Below is a small trained network, with its code and all its weights. Each question gives an input and a target symbol and asks what happens when units are switched off, that is, made to give their printed mean instead of their output.

import numpy as np


def w(rows, s, z=0):
    codes = np.array(rows[::2]) - 128.0
    scale = np.full(codes.shape[1], s)
    scale[-1] = z or s
    return codes * scale


def norm(h):
    return h / np.sqrt((h * h).mean(-1, keepdims=True) + 1e-5)


def f(y):
    return y / 2 * (1 + np.tanh(0.7978845608 * (y + 0.044715 * y**3)))


def softmax(a):
    e = np.exp(a - a.max(-1, keepdims=True))
    return e / e.sum(-1, keepdims=True)


def log_softmax(a):
    a = a - a.max(-1, keepdims=True)
    return a - np.log(np.exp(a).sum(-1, keepdims=True))


def net(x, mask):
    ids = ['ζημπτφ'.index(c) for c in x.split()]
    T = len(ids)
    res = E[ids] + P[:T]
    u = 0
    for l in range(2):
        r = norm(res)
        for j in range(3):
            rows = slice(2 * j, 2 * j + 2)
            q, k, v = (r @ M[l][rows].T for M in (Q, K, V))
            z = softmax(np.where(np.tri(T) > 0, q @ k.T / 2**0.5, -1e9)) @ v
            o = O[l][rows]
            res = res + np.where(mask[u + j], z, o[:, -1]) @ o[:, :-1]
        u += 3
        y = f(norm(res) @ A[l][:, :-1].T + A[l][:, -1])
        res = res + np.where(mask[u : u + 12], y, B[l][:, -1]) @ B[l][:, :-1]
        u += 12
    return log_softmax(norm(res)[-1] @ U[:, :-1].T + U[:, -1])


Q, K, V, O, A, B = {}, {}, {}, {}, {}, {}
E = w([
[48,43,38,161,164,180],'ζ',
[89,177,249,144,161,46],'η',
[94,155,77,201,230,161],'μ',
[117,198,84,128,152,110],'π',
[36,163,68,166,160,134],'τ',
[168,127,197,166,77,105],'φ',
],0.02)
P = w([
[157,16,60,12,171,198],'0',
[76,91,110,60,106,208],'1',
[95,140,158,154,101,201],'2',
[71,152,148,218,60,150],'3',
[72,165,152,246,76,111],'4',
[78,151,138,246,83,78],'5',
[101,134,132,243,84,56],'6',
[120,102,126,237,87,18],'7',
[106,108,116,212,99,39],'8',
[62,68,98,188,124,2],'9',
],0.0093)
Q[0] = w([
[114,109,146,129,108,125],'0.h1',
[122,138,155,100,124,181],'0.h1',
[120,84,128,121,177,34],'0.h2',
[115,126,150,82,148,168],'0.h2',
[131,104,142,49,143,158],'0.h3',
[92,3,174,120,135,145],'0.h3',
],0.027)
K[0] = w([
[116,144,120,114,113,110],'0.h1',
[169,167,114,76,116,166],'0.h1',
[95,119,126,223,126,11],'0.h2',
[134,86,127,76,166,106],'0.h2',
[65,67,42,165,190,214],'0.h3',
[173,158,5,95,139,152],'0.h3',
],0.024)
V[0] = w([
[132,54,85,135,124,136],'0.h1',
[227,81,121,174,250,106],'0.h1',
[80,105,124,149,224,122],'0.h2',
[127,36,95,242,151,184],'0.h2',
[83,73,149,147,126,170],'0.h3',
[150,161,56,137,70,136],'0.h3',
],0.016)
O[0] = w([
[81,216,84,153,90,127,95],'0.h1',
[169,210,77,199,205,123,85],'0.h1',
[141,123,9,137,82,27,232],'0.h2',
[209,152,148,129,42,254,107],'0.h2',
[135,138,95,131,133,188,131],'0.h3',
[155,196,179,118,112,147,1],'0.h3',
],0.0086,0.0065)
A[0] = w([
[102,138,100,173,60,91,135],'0.n1',
[134,133,100,144,115,192,156],'0.n2',
[159,108,208,151,51,103,163],'0.n3',
[58,102,158,250,100,123,164],'0.n4',
[105,164,113,174,140,141,146],'0.n5',
[79,202,218,152,129,128,145],'0.n6',
[88,125,125,65,64,105,95],'0.n7',
[131,145,203,173,92,53,2],'0.n8',
[131,29,104,155,144,193,140],'0.n9',
[167,135,180,208,115,89,92],'0.n10',
[181,191,145,86,91,61,75],'0.n11',
[168,147,123,191,92,104,132],'0.n12',
],0.021,0.0063)
B[0] = w([
[218,186,160,112,124,131,209],'0.n1',
[169,184,72,121,121,187,154],'0.n2',
[181,141,204,31,123,142,168],'0.n3',
[148,136,76,77,186,72,251],'0.n4',
[94,174,106,92,175,149,168],'0.n5',
[49,175,148,113,112,180,158],'0.n6',
[120,141,151,86,164,201,148],'0.n7',
[122,192,156,213,108,39,169],'0.n8',
[117,36,141,80,137,121,166],'0.n9',
[92,84,208,170,164,108,158],'0.n10',
[4,114,113,82,139,138,137],'0.n11',
[158,124,180,135,175,173,157],'0.n12',
],0.025,0.021)
Q[1] = w([
[95,134,66,91,3,160],'1.h1',
[189,91,114,156,47,98],'1.h1',
[128,147,171,140,34,159],'1.h2',
[115,126,139,93,100,213],'1.h2',
[100,143,110,168,74,132],'1.h3',
[123,102,109,64,174,101],'1.h3',
],0.043)
K[1] = w([
[99,157,120,173,3,102],'1.h1',
[121,89,150,47,58,111],'1.h1',
[74,205,174,180,131,115],'1.h2',
[117,150,208,170,139,141],'1.h2',
[131,139,73,85,142,119],'1.h3',
[127,107,192,158,110,87],'1.h3',
],0.044)
V[1] = w([
[131,153,151,68,19,82],'1.h1',
[125,160,125,60,105,108],'1.h1',
[149,132,54,118,98,96],'1.h2',
[114,154,123,155,158,132],'1.h2',
[182,101,255,162,162,173],'1.h3',
[163,132,97,46,147,152],'1.h3',
],0.029)
O[1] = w([
[105,144,115,62,13,51,5],'1.h1',
[176,149,104,65,101,97,219],'1.h1',
[154,164,115,135,82,103,206],'1.h2',
[124,98,149,174,123,137,121],'1.h2',
[144,122,71,3,217,201,182],'1.h3',
[153,100,187,154,106,203,149],'1.h3',
],0.016,0.017)
A[1] = w([
[131,107,6,183,131,69,128],'1.n1',
[132,152,43,211,56,97,73],'1.n2',
[219,79,131,129,143,142,140],'1.n3',
[197,95,68,87,177,129,145],'1.n4',
[211,82,168,168,123,56,135],'1.n5',
[188,32,233,120,108,156,144],'1.n6',
[77,34,170,81,193,83,124],'1.n7',
[112,12,157,127,102,210,131],'1.n8',
[60,76,72,57,135,183,116],'1.n9',
[145,84,166,43,136,132,118],'1.n10',
[117,85,103,200,152,193,150],'1.n11',
[22,166,142,151,119,176,2],'1.n12',
],0.023,0.01)
B[1] = w([
[143,199,166,180,106,66,175],'1.n1',
[43,177,178,80,157,59,153],'1.n2',
[85,107,116,135,184,71,187],'1.n3',
[136,103,193,152,95,51,254],'1.n4',
[137,75,177,112,128,186,180],'1.n5',
[191,146,49,153,110,136,151],'1.n6',
[98,130,3,124,96,95,182],'1.n7',
[193,54,169,167,81,66,138],'1.n8',
[115,164,168,53,162,171,164],'1.n9',
[71,99,140,144,147,163,188],'1.n10',
[86,86,117,106,102,101,146],'1.n11',
[103,126,15,76,144,147,132],'1.n12',
],0.039,0.02)
U = w([
[251,214,110,128,97,140,6],'ζ',
[179,43,179,67,155,151,188],'η',
[74,124,33,88,116,147,184],'μ',
[75,144,165,150,138,23,147],'π',
[197,34,33,148,80,50,233],'τ',
[171,93,108,248,205,150,57],'φ',
],0.011,0.0017)

Each question gives the input, a string of symbols that net reads in full, and the target symbol t.
The units are the heads (2 rows each of Q, K, V and O) and the neurons (one row each of A and B). Each row of codes is followed by its name. A weight is (code - 128) times the scale printed after its matrix; where a second scale follows, it is the last column's (O, A, B and U).
mask holds one flag per unit, layer by layer, with each layer's heads first. A switched-off unit (its flag False) gives its mean, the last column of its rows in O or B, instead of its output. The means were averaged over made-up inputs and are rounded, as every weight is.
A unit's drop is (log p(t) with every unit on - log p(t) with that unit switched off) / (log p(t) with every unit on - log p(t) with every unit switched off).
The circuit of an input: a set's keep is (log p(t) with only the set's units on - log p(t) with every unit switched off) / (log p(t) with every unit on - log p(t) with every unit switched off). Starting from the 12 units with the biggest drops (on a tie, the unit counted first), units are removed one at a time, each time the one whose removal leaves the highest keep (on an exact tie, the one counted first), for as long as the keep stays at least 0.8.
units of the circuit, in order: the units of the circuit, biggest drop first
k most important neurons: the k neurons with the biggest drops, biggest first
which heads matter: for each layer, one digit per head in row order, 1 if its drop is at least 0.15 and else 0, layers parted by /
input η ζ ζ η π, target ζ: units of the circuit, in order : (0.n1 1.n2)
input π η η η, target τ: units of the circuit, in order : (0.h1 1.n7 0.n1)
input η μ φ π η η η φ, target τ: 3 most important neurons : (1.n7 1.n6 0.n1)
input π μ ζ π η φ ζ, target η: units of the circuit, in order : (1.h3)
input τ τ π τ π π π, target μ: units of the circuit, in order : (0.h3 0.n11 1.n4 0.n6)
input η ζ τ π, target ζ: units of the circuit, in order : (0.h2 1.h3 1.n6)
input φ π ζ φ η ζ, target μ: units of the circuit, in order : (0.n9 1.n7)
input μ π τ μ π τ, target ζ: which heads matter : 001 / 000
input η η π μ, target τ: units of the circuit, in order : (0.n9 1.n7 0.h3)
input μ μ π π π τ φ τ, target η: units of the circuit, in order : (1.h3 1.n1)
input η π μ, target τ: units of the circuit, in order : (1.n7 0.n9)
input φ π η, target μ: 4 most important neurons : (1.n4 1.n7 0.n7 0.n1)
input π φ η μ, target μ: which heads matter : 001 / 001
input η π τ, target τ: 2 most important neurons : (0.n8 1.n7)
input τ π η, target η: 4 most important neurons : (0.n10 0.n7 1.n5 0.n12)
input π η ζ τ φ π η η φ, target η: units of the circuit, in order : (0.n3)
input ζ μ ζ, target τ: which heads matter : 010 / 001
input φ φ η μ π τ φ φ φ τ, target μ: which heads matter : 010 / 001
input ζ τ μ μ, target φ: 3 most important neurons : (0.n12 0.n3 1.n3)
input μ π η, target φ: 4 most important neurons : (0.n12 0.n9 1.n4 0.n8)
input μ ζ φ π π, target η: units of the circuit, in order : (1.h3)
input τ π η η φ, target τ: 3 most important neurons : (1.n7 1.n6 1.n9)
input η τ π, target τ: 2 most important neurons : (0.n9 0.n8)
input φ ζ π, target μ: 2 most important neurons : (1.n12 0.n1)
input μ φ π, target φ: 3 most important neurons : (0.n12 0.n4 0.n3)
input π φ π φ π τ φ φ η, target μ: 2 most important neurons : (0.n3 1.n4)
input π π ζ, target τ: which heads matter : 000 / 001
input π μ μ τ, target φ: 2 most important neurons : (0.n8 0.n3)
